Below are the code and all the weights of a small trained network. Each question names an input and a class and asks about switching units off, where a switched-off unit gives its printed mean instead of its output.

import numpy as np


def w(rows, s, z=0):
    codes = np.array(rows[::2]) - 128.0
    scale = np.full(codes.shape[1], s)
    scale[-1] = z or s
    return codes * scale


def norm(h):
    return h / np.sqrt((h * h).mean(-1, keepdims=True) + 1e-5)


def f(y):
    return np.maximum(y, 0)


def log_softmax(a):
    a = a - a.max(-1, keepdims=True)
    return a - np.log(np.exp(a).sum(-1, keepdims=True))


def net(x, mask):
    res = np.array(x, float).reshape(1, 7) / 4 @ E
    u = 0
    for l in range(3):
        y = f(norm(res) @ A[l][:, :-1].T + A[l][:, -1])
        res = res + np.where(mask[u : u + 9], y, B[l][:, -1]) @ B[l][:, :-1]
        u += 9
    return log_softmax(norm(res)[-1] @ U[:, :-1].T + U[:, -1])


A, B = {}, {}
E = w([
[133,125,127,129,131,134,130,124,124,131],'x0',
[118,116,92,246,32,205,159,117,127,93],'x1',
[36,125,161,138,92,91,59,143,17,96],'x2',
[114,44,118,76,76,137,32,52,200,86],'x3',
[166,129,169,79,83,177,115,255,148,66],'x4',
[104,21,121,156,210,119,152,159,137,59],'x5',
[28,127,128,105,128,158,153,156,157,172],'x6',
],0.0087)
A[0] = w([
[135,132,81,156,135,77,125,97,123,154,35],'0.n0',
[140,86,93,164,154,85,132,82,113,171,73],'0.n1',
[153,123,151,50,197,80,104,134,123,167,55],'0.n2',
[175,120,110,118,148,143,170,113,182,170,14],'0.n3',
[170,102,113,130,146,178,185,136,213,181,12],'0.n4',
[10,138,110,99,134,178,153,162,187,186,35],'0.n5',
[129,47,132,143,180,126,140,128,121,91,14],'0.n6',
[235,137,120,157,126,73,105,106,103,74,1],'0.n7',
[126,169,134,148,165,118,153,155,98,139,71],'0.n8',
],0.012,0.0085)
B[0] = w([
[81,156,199,137,157,187,162,94,150,168,154],'0.n0',
[76,138,176,122,159,192,132,108,173,123,197],'0.n1',
[121,93,113,221,64,74,148,164,187,173,254],'0.n2',
[159,231,133,183,133,71,94,75,124,29,189],'0.n3',
[172,183,139,166,141,89,71,93,102,31,220],'0.n4',
[253,34,193,117,142,112,185,42,42,113,243],'0.n5',
[44,165,101,78,120,120,237,120,172,75,162],'0.n6',
[174,1,184,97,152,132,197,64,30,161,171],'0.n7',
[156,108,15,90,142,166,115,126,143,143,186],'0.n8',
],0.0095,0.0053)
A[1] = w([
[123,188,157,124,140,118,90,78,106,92,93],'1.n0',
[129,115,107,226,81,230,146,92,117,78,73],'1.n1',
[144,130,128,179,124,113,114,93,120,172,100],'1.n2',
[162,115,147,121,118,158,74,174,107,114,66],'1.n3',
[58,115,128,139,120,106,93,150,62,120,28],'1.n4',
[131,155,165,29,220,58,105,140,144,157,68],'1.n5',
[57,116,149,122,135,106,87,139,12,122,2],'1.n6',
[94,98,89,130,109,121,118,171,133,176,71],'1.n7',
[152,199,141,158,204,138,204,173,96,153,31],'1.n8',
],0.011,0.0067)
B[1] = w([
[102,146,123,75,140,119,138,139,130,140,184],'1.n0',
[129,111,137,131,158,26,119,169,150,193,255],'1.n1',
[123,148,153,89,141,143,149,163,148,127,193],'1.n2',
[105,131,139,112,203,156,135,128,124,157,164],'1.n3',
[172,196,126,162,149,111,111,94,160,63,166],'1.n4',
[146,87,120,249,77,126,163,130,145,148,189],'1.n5',
[224,172,131,169,139,134,111,60,163,72,190],'1.n6',
[149,152,122,106,146,93,146,149,112,106,145],'1.n7',
[85,82,55,134,120,171,37,112,62,98,201],'1.n8',
],0.012,0.0063)
A[2] = w([
[83,141,131,135,119,82,144,163,176,167,77],'2.n0',
[145,165,147,89,85,166,113,137,140,169,53],'2.n1',
[105,68,116,59,110,122,63,74,214,120,48],'2.n2',
[163,79,173,109,125,134,175,103,72,147,1],'2.n3',
[71,138,196,148,87,118,89,130,78,108,75],'2.n4',
[181,112,172,98,116,181,119,252,135,76,30],'2.n5',
[171,206,123,108,58,145,115,86,103,220,86],'2.n6',
[81,123,93,148,190,145,182,156,136,66,84],'2.n7',
[39,138,134,147,147,159,135,78,132,136,50],'2.n8',
],0.013,0.003)
B[2] = w([
[165,139,116,84,127,82,103,199,132,141,187],'2.n0',
[63,94,114,124,128,117,171,120,151,90,169],'2.n1',
[120,176,56,164,135,178,127,170,6,148,254],'2.n2',
[138,121,128,58,193,47,134,154,61,107,209],'2.n3',
[201,137,130,174,182,118,180,104,169,115,166],'2.n4',
[75,202,181,140,185,166,131,44,153,216,216],'2.n5',
[80,51,155,100,114,148,140,144,171,39,254],'2.n6',
[121,130,159,43,3,150,92,141,147,103,195],'2.n7',
[158,193,194,82,156,178,124,169,154,181,174],'2.n8',
],0.011,0.0071)
U = w([
[208,199,116,209,126,135,107,69,183,29,112],'0',
[132,137,112,90,146,109,115,160,116,118,251],'1',
[179,15,178,127,142,128,183,81,38,138,111],'2',
[131,86,114,234,76,54,128,209,182,210,98],'3',
[73,167,176,119,180,192,137,95,166,214,98],'4',
[115,123,12,149,99,194,86,161,33,124,94],'5',
[67,66,141,64,72,145,175,173,191,22,79],'6',
],0.011,0.015)

Each question gives the input, the list of numbers given to net, and the class t.
The units are the neurons (one row each of A and B). Each row of codes is followed by its name. A weight is (code - 128) times the scale printed after its matrix; where a second scale follows, it is the last column's (A, B and U).
mask holds one flag per neuron, layer by layer. A switched-off neuron (its flag False) gives its mean, the last column of its row in B, instead of its output. The means were averaged over made-up inputs and are rounded, as every weight is.
A unit's drop is (log p(t) with every unit on - log p(t) with that unit switched off) / (log p(t) with every unit on - log p(t) with every unit switched off).
The circuit of an input: a set's keep is (log p(t) with only the set's units on - log p(t) with every unit switched off) / (log p(t) with every unit on - log p(t) with every unit switched off). Starting from the 12 units with the biggest drops (on a tie, the unit counted first), units are removed one at a time, each time the one whose removal leaves the highest keep (on an exact tie, the one counted first), for as long as the keep stays at least 0.8.
circuit, biggest first: the units of the circuit, biggest drop first
most important unit: the unit with the biggest drop
top k neurons: the k neurons with the biggest drops, biggest first
k most important neurons of layer l: the k neurons of layer l with the biggest drops, biggest first
input [-4,4,-6,-8,0,-5,-4], class 5: circuit, biggest first : [1.n8]
input [-2,-8,-4,5,0,8,5], class 3: top 3 neurons : [1.n5, 0.n2, 2.n6]
input [-2,-6,3,4,5,6,-1], class 3: 2 most important neurons of layer 2 : [2.n6, 2.n3]
input [-5,-5,1,1,-3,-6,-2], class 6: circuit, biggest first : [2.n6, 1.n1]
input [8,5,-2,6,5,-2,1], class 1: top 2 neurons : [1.n1, 0.n2]
input [3,6,-4,0,-8,7,3], class 4: circuit, biggest first : [0.n1, 2.n8]
input [-2,-8,-7,6,-4,-7,-6], class 3: circuit, biggest first : [0.n2, 1.n5]
input [-4,-4,3,-6,0,0,6], class 2: top 2 neurons : [0.n5, 2.n2]
input [-2,7,-5,5,0,2,-7], class 2: top 2 neurons : [0.n7, 0.n2]
input [-4,1,8,7,-2,-1,-7], class 0: top 2 neurons : [0.n5, 1.n6]
input [2,2,-1,0,-1,5,0], class 6: top 2 neurons : [0.n6, 2.n7]
input [3,1,-1,8,6,6,-5], class 5: top 2 neurons : [2.n2, 0.n5]
input [4,0,7,3,-4,1,7], class 0: top 2 neurons : [1.n6, 1.n4]
input [3,4,2,0,2,-4,3], class 3: most important unit : 1.n1
input [3,4,1,2,-8,5,-5], class 4: top 3 neurons : [0.n1, 2.n8, 0.n5]
input [0,-3,5,-8,3,2,-6], class 5: circuit, biggest first : [1.n8, 0.n8]
input [6,7,-5,8,-4,-2,-7], class 5: circuit, biggest first : [2.n2, 1.n6]
input [7,0,3,-8,-8,7,-5], class 4: circuit, biggest first : [0.n1, 2.n8, 0.n0]
input [-2,-7,-3,1,4,-8,-3], class 6: 2 most important neurons of layer 2 : [2.n6, 2.n1]
input [-1,6,6,-7,3,4,8], class 2: circuit, biggest first : [0.n5]
input [-6,2,5,-8,-8,-1,-4], class 4: circuit, biggest first : [2.n8, 0.n0, 0.n1]
input [3,-8,6,5,-3,-8,7], class 3: top 2 neurons : [1.n5, 0.n2]
